[[143 106 132]
 [139 145 109]
 [140 125 152]
 [138 123 103]
 [104 131 113]]
->
[[139 145 109]
 [140 125 152]]

[[120 106 130 125]
 [123 109 132 124]
 [132 121 137 122]]
->
[[123 109 132]
 [132 121 137]]

[[131 123 151]
 [126 111 111]
 [125 132 105]]
->
[[126 111 111]
 [125 132 105]]

[[125 132 127]
 [129 141 124]
 [130  98 128]
 [126 121 131]
 [129 100 129]]
->
[[129 141 124]
 [130  98 128]]

[[123 125 128 131]
 [105 130 124 111]
 [145 130 130 134]
 [101 108 131 155]
 [111 134 124 105]]
->
[[105 130 124]
 [145 130 130]]

[[125 143 129]
 [125 102 119]
 [145 143 153]
 [107 128 144]]
->
[[125 102 119]
 [145 143 153]]

[[133 126  99]
 [118 151 146]
 [126 116 138]
 [137 133 117]
 [139 105 117]]
->
[[118 151 146]
 [126 116 138]]
---
[[101 125 121 121 118 142 119 120]
 [110 133 132 136 122 107 141 137]]
->
[[110 133 132 136 122 107 141 137]
 [101 125 121 121 118 142 119 120]]

[[128 128 131 130 128 127 128 128 128 127]
 [150 143 139 120 119 144 103 127 102 137]
 [129 128 127 131 127 127 128 129 128 128]
 [124 124 125 122 135 108 112 131 126 121]
 [125 130 132 132 130 126 125 128 132 120]
 [127 127 125 124 133 128 128 132 132 129]
 [126 129 131 130 129 127 126 128 131 122]
 [131 123 128 124 132 126 129 127 130 124]]
->
[[150 143 139 120 119 144 103 127 102 137]
 [131 123 128 124 132 126 129 127 130 124]
 [129 128 127 131 127 127 128 129 128 128]
 [128 128 131 130 128 127 128 128 128 127]
 [127 127 125 124 133 128 128 132 132 129]
 [126 129 131 130 129 127 126 128 131 122]
 [125 130 132 132 130 126 125 128 132 120]
 [124 124 125 122 135 108 112 131 126 121]]

[[120 153 125 123 124 139]
 [121 154 126 124 123 139]
 [123 147 127 125 124 136]
 [124 155 128 126 119 137]
 [137 105 131 133 131 117]]
->
[[137 105 131 133 131 117]
 [124 155 128 126 119 137]
 [123 147 127 125 124 136]
 [121 154 126 124 123 139]
 [120 153 125 123 124 139]]

[[133 128 101 130 124 135  99]
 [122 144 144 109 116 132 132]
 [113 129 139 123 135 128 126]
 [134 114  98 126 101 134 120]
 [124 107 116 123 132 138 132]
 [127 104 101 131 112 125 115]
 [132 111 117 102  99 152 129]
 [116 120 125 124 114 120 128]
 [126 131 111 142 129 109 120]
 [112 134 134 125 140 123 106]]
->
[[134 114  98 126 101 134 120]
 [133 128 101 130 124 135  99]
 [132 111 117 102  99 152 129]
 [127 104 101 131 112 125 115]
 [126 131 111 142 129 109 120]
 [124 107 116 123 132 138 132]
 [122 144 144 109 116 132 132]
 [116 120 125 124 114 120 128]
 [113 129 139 123 135 128 126]
 [112 134 134 125 140 123 106]]

[[150 134 121 156 128 131]
 [129 121 133 120 133 125]
 [138 131 109 115 142 126]
 [133 129 130 128 117 126]
 [127 130 141 125 142 128]
 [118 131 149 104 150 136]
 [140 128 146 144 114 149]
 [115 123 141 121 131 125]
 [139 132 137 120 113 132]]
->
[[150 134 121 156 128 131]
 [140 128 146 144 114 149]
 [139 132 137 120 113 132]
 [138 131 109 115 142 126]
 [133 129 130 128 117 126]
 [129 121 133 120 133 125]
 [127 130 141 125 142 128]
 [118 131 149 104 150 136]
 [115 123 141 121 131 125]]

[[115 113 156 135]
 [118 124 143 137]
 [125 123 134 117]
 [124 110 138 115]]
->
[[125 123 134 117]
 [124 110 138 115]
 [118 124 143 137]
 [115 113 156 135]]

[[137 123 100 122 112]
 [126 127 125 131 124]
 [133 115 120 135 127]
 [122 124 153 132 133]
 [134 123 142 141 152]
 [145 118 100 131 122]]
->
[[145 118 100 131 122]
 [137 123 100 122 112]
 [134 123 142 141 152]
 [133 115 120 135 127]
 [126 127 125 131 124]
 [122 124 153 132 133]]

[[152 135 140 136 123 127 141 143 134 132]
 [130 135 126 133 124 134 126 134 122 116]
 [140 138 129 136 130 130 122 129 129 119]
 [114 128 123 108 128 128 141 123 133 134]
 [127 121 130 113 127 134 130 138 121 132]
 [122 128 125 130 129 114 128 119 131 131]]
->
[[152 135 140 136 123 127 141 143 134 132]
 [140 138 129 136 130 130 122 129 129 119]
 [130 135 126 133 124 134 126 134 122 116]
 [127 121 130 113 127 134 130 138 121 132]
 [122 128 125 130 129 114 128 119 131 131]
 [114 128 123 108 128 128 141 123 133 134]]
---
[[158 105]
 [150 137]]
->
[105 150]

[[118 134 147]
 [128 108 157]
 [152 109 144]
 [140 119 144]
 [124 127 116]]
->
[147 108 152]

[[155 124 120]
 [110 110 120]
 [155 145 136]]
->
[120 110 155]

[[128 128 133 128]
 [122 122 132 130]
 [127 126 104 126]
 [126 125 121 129]
 [122 131 136 129]]
->
[128 132 126 126]

[[126 116 132 118]
 [103 127 116 142]
 [119 106 115 132]
 [107 152 100 148]
 [123 157 113 100]]
->
[118 116 106 107]

[[137 109]
 [113 119]
 [107 146]]
->
[109 113]

[[128 127 124 135 141]
 [124 137 104 130 106]
 [130 138 118 128 143]
 [132 150 115 127 120]]
->
[141 130 118 150]

[[129 116 115 104 113]
 [113 151 129 111 122]
 [146 113 128 109 141]
 [134 113 129 157 129]]
->
[113 111 128 113]
---
[[126 155 123 125]
 [129 140 136 128]
 [135 106 132 130]]
->
[[140 136]
 [106 132]]

[[119 136 151]
 [115 114 146]
 [102 122 128]
 [117 135 138]]
->
[[114 146]
 [122 128]]

[[117 134 152 123]
 [126 141 154 123]
 [142 124 113 132]]
->
[[141 154]
 [124 113]]

[[138 153 125 106]
 [144 153 124 104]
 [124 155 129  99]]
->
[[153 124]
 [155 129]]

[[110 116 143 106]
 [129 137 132 128]
 [119 122 139 121]
 [110 116 134 115]
 [115 111 129 136]]
->
[[137 132]
 [122 139]]

[[137 130 151 143 138]
 [121 138 145 130 141]
 [117 150 133  99 109]]
->
[[138 145]
 [150 133]]

[[135 124 108]
 [119 132 143]
 [131 137 156]]
->
[[132 143]
 [137 156]]
